Here is a tiny trained network, its code and every weight. The questions are about switching its units off for an input and a target symbol, where a switched-off unit gives its printed mean instead of its output.

import numpy as np


def w(rows, s, z=0):
    codes = np.array(rows[::2]) - 128.0
    scale = np.full(codes.shape[1], s)
    scale[-1] = z or s
    return codes * scale


def f(y):
    return y / 2 * (1 + np.tanh(0.7978845608 * (y + 0.044715 * y**3)))


def softmax(a):
    e = np.exp(a - a.max(-1, keepdims=True))
    return e / e.sum(-1, keepdims=True)


def log_softmax(a):
    a = a - a.max(-1, keepdims=True)
    return a - np.log(np.exp(a).sum(-1, keepdims=True))


def net(x, mask):
    ids = ['ΓΞΣΩαδζηλμπτφψ'.index(c) for c in x.split()]
    T = len(ids)
    res = E[ids] + P[:T]
    u = 0
    for l in range(2):
        r = res
        for j in range(3):
            rows = slice(2 * j, 2 * j + 2)
            q, k, v = (r @ M[l][rows].T for M in (Q, K, V))
            z = softmax(np.where(np.tri(T) > 0, q @ k.T / 2**0.5, -1e9)) @ v
            o = O[l][rows]
            res = res + np.where(mask[u + j], z, o[:, -1]) @ o[:, :-1]
        u += 3
        y = f(res @ A[l][:, :-1].T + A[l][:, -1])
        res = res + np.where(mask[u : u + 8], y, B[l][:, -1]) @ B[l][:, :-1]
        u += 8
    return log_softmax(res[-1] @ U[:, :-1].T + U[:, -1])


Q, K, V, O, A, B = {}, {}, {}, {}, {}, {}
E = w([
[166,125,92],'Γ',
[108,161,205],'Ξ',
[71,149,110],'Σ',
[136,143,121],'Ω',
[127,133,124],'α',
[231,124,62],'δ',
[134,130,119],'ζ',
[188,121,47],'η',
[75,149,62],'λ',
[113,142,136],'μ',
[193,133,207],'π',
[156,109,2],'τ',
[151,114,109],'φ',
[119,138,91],'ψ',
],0.0096)
P = w([
[137,45,105],'0',
[171,175,108],'1',
[122,56,253],'2',
[44,148,108],'3',
[204,235,138],'4',
[128,34,252],'5',
[26,190,120],'6',
[245,196,141],'7',
],0.013)
Q[0] = w([
[140,187,128],'L0H1',
[54,102,102],'L0H1',
[140,38,188],'L0H2',
[29,108,177],'L0H2',
[117,196,82],'L0H3',
[152,176,10],'L0H3',
],0.011)
K[0] = w([
[129,125,118],'L0H1',
[64,156,63],'L0H1',
[195,222,151],'L0H2',
[92,245,173],'L0H2',
[64,80,144],'L0H3',
[122,86,117],'L0H3',
],0.011)
V[0] = w([
[87,95,132],'L0H1',
[176,115,193],'L0H1',
[189,88,141],'L0H2',
[10,140,163],'L0H2',
[129,131,42],'L0H3',
[108,131,64],'L0H3',
],0.013)
O[0] = w([
[176,121,136,123],'L0H1',
[1,162,175,253],'L0H1',
[114,173,144,192],'L0H2',
[119,53,103,44],'L0H2',
[238,130,176,77],'L0H3',
[218,127,147,72],'L0H3',
],0.0093,0.0044)
A[0] = w([
[176,72,225,91],'L0N1',
[179,38,164,103],'L0N2',
[165,203,117,252],'L0N3',
[70,46,180,189],'L0N4',
[149,189,127,251],'L0N5',
[254,37,73,177],'L0N6',
[129,160,218,69],'L0N7',
[101,163,40,92],'L0N8',
],0.0092,0.0023)
B[0] = w([
[126,142,51,182],'L0N1',
[238,126,113,144],'L0N2',
[44,175,143,215],'L0N3',
[84,15,75,233],'L0N4',
[42,138,148,211],'L0N5',
[167,126,181,181],'L0N6',
[173,162,2,253],'L0N7',
[210,193,106,165],'L0N8',
],0.0074,0.0061)
Q[1] = w([
[103,114,120],'L1H1',
[147,189,179],'L1H1',
[114,148,251],'L1H2',
[107,144,110],'L1H2',
[83,125,167],'L1H3',
[134,131,160],'L1H3',
],0.013)
K[1] = w([
[94,116,139],'L1H1',
[224,183,149],'L1H1',
[210,128,254],'L1H2',
[126,163,125],'L1H2',
[121,171,165],'L1H3',
[181,178,119],'L1H3',
],0.0084)
V[1] = w([
[82,172,27],'L1H1',
[102,169,106],'L1H1',
[60,182,2],'L1H2',
[143,133,169],'L1H2',
[118,159,125],'L1H3',
[81,115,86],'L1H3',
],0.0094)
O[1] = w([
[226,191,192,187],'L1H1',
[146,95,143,156],'L1H1',
[232,124,241,253],'L1H2',
[70,253,83,117],'L1H2',
[165,196,78,229],'L1H3',
[195,151,130,181],'L1H3',
],0.0039,0.0031)
A[1] = w([
[162,102,174,135],'L1N1',
[100,194,111,3],'L1N2',
[206,91,135,99],'L1N3',
[223,166,44,16],'L1N4',
[103,143,213,216],'L1N5',
[171,92,101,118],'L1N6',
[102,113,145,216],'L1N7',
[144,245,131,55],'L1N8',
],0.012,0.0036)
B[1] = w([
[77,128,58,134],'L1N1',
[161,22,88,206],'L1N2',
[153,142,2,145],'L1N3',
[53,242,134,146],'L1N4',
[130,191,86,183],'L1N5',
[231,119,88,143],'L1N6',
[49,185,123,153],'L1N7',
[211,28,183,247],'L1N8',
],0.0058,0.013)
U = w([
[120,159,125,106],'Γ',
[82,8,184,82],'Ξ',
[143,55,75,4],'Σ',
[99,153,107,197],'Ω',
[119,114,124,95],'α',
[159,130,195,101],'δ',
[123,124,125,107],'ζ',
[132,209,144,234],'η',
[158,144,75,22],'λ',
[125,87,131,99],'μ',
[24,232,151,205],'π',
[129,216,85,44],'τ',
[110,132,116,205],'φ',
[137,147,97,177],'ψ',
],0.011,0.0031)

Each question gives the input, a string of symbols that net reads in full, and the target symbol t.
The units are the heads (2 rows each of Q, K, V and O) and the neurons (one row each of A and B). Each row of codes is followed by its name. A weight is (code - 128) times the scale printed after its matrix; where a second scale follows, it is the last column's (O, A, B and U).
mask holds one flag per unit, layer by layer, with each layer's heads first. A switched-off unit (its flag False) gives its mean, the last column of its rows in O or B, instead of its output. The means were averaged over made-up inputs and are rounded, as every weight is.
A unit's drop is (log p(t) with every unit on - log p(t) with that unit switched off) / (log p(t) with every unit on - log p(t) with every unit switched off).
The circuit of an input: a set's keep is (log p(t) with only the set's units on - log p(t) with every unit switched off) / (log p(t) with every unit on - log p(t) with every unit switched off). Starting from the 12 units with the biggest drops (on a tie, the unit counted first), units are removed one at a time, each time the one whose removal leaves the highest keep (on an exact tie, the one counted first), for as long as the keep stays at least 0.8.
circuit, biggest first: the units of the circuit, biggest drop first
k most important neurons: the k neurons with the biggest drops, biggest first
top k neurons in layer l: the k neurons of layer l with the biggest drops, biggest first
which heads matter: for each layer, one digit per head in row order, 1 if its drop is at least 0.15 and else 0, layers parted by /
input τ Ξ Ξ λ, target λ: which heads matter	110 / 000
input Ξ λ α, target λ: which heads matter	001 / 000
input τ φ Ξ τ π τ, target π: which heads matter	011 / 000
input π Σ ζ π η Ξ, target η: which heads matter	011 / 000
input φ π π τ, target τ: circuit, biggest first	(L0H1 L1N4 L0N8)
input λ π ψ, target π: circuit, biggest first	(L1N8 L1N2)
input π Σ Σ π δ, target δ: 2 most important neurons	(L1N8 L0N4)
input Σ τ δ τ π Ξ, target π: circuit, biggest first	(L1N8 L1N2)
input π Γ Ω η Σ ψ, target Σ: which heads matter	001 / 000
input τ Ξ ζ π η, target Σ: 3 most important neurons	(L1N2 L1N8 L0N6)
input Ξ ζ ζ ψ π Γ, target π: 2 most important neurons	(L1N8 L1N2)
input π η π, target η: circuit, biggest first	(L0H2 L1N4 L0H3 L0N7)
input π η δ, target η: which heads matter	011 / 000
input π μ π π π Σ ψ ψ, target δ: which heads matter	000 / 110
input τ π ζ π π, target Σ: 4 most important neurons	(L1N2 L1N8 L0N7 L0N6)
input π π π π η, target δ: 2 most important neurons	(L1N8 L0N8)
input π τ φ, target τ: which heads matter	001 / 000
input Ω Ξ Ξ δ π π Ξ, target Ξ: circuit, biggest first	(L0H2)
input π Ξ π π Ξ π δ, target δ: 2 most important neurons	(L0N8 L1N8)
input π η π Σ η Σ, target η: top 2 neurons in layer 0	(L0N7 L0N1)
input π λ η Ξ π Ξ η π, target δ: 4 most important neurons	(L1N8 L0N4 L0N1 L0N7)
input π π τ π, target π: circuit, biggest first	(L1N8 L0H3)
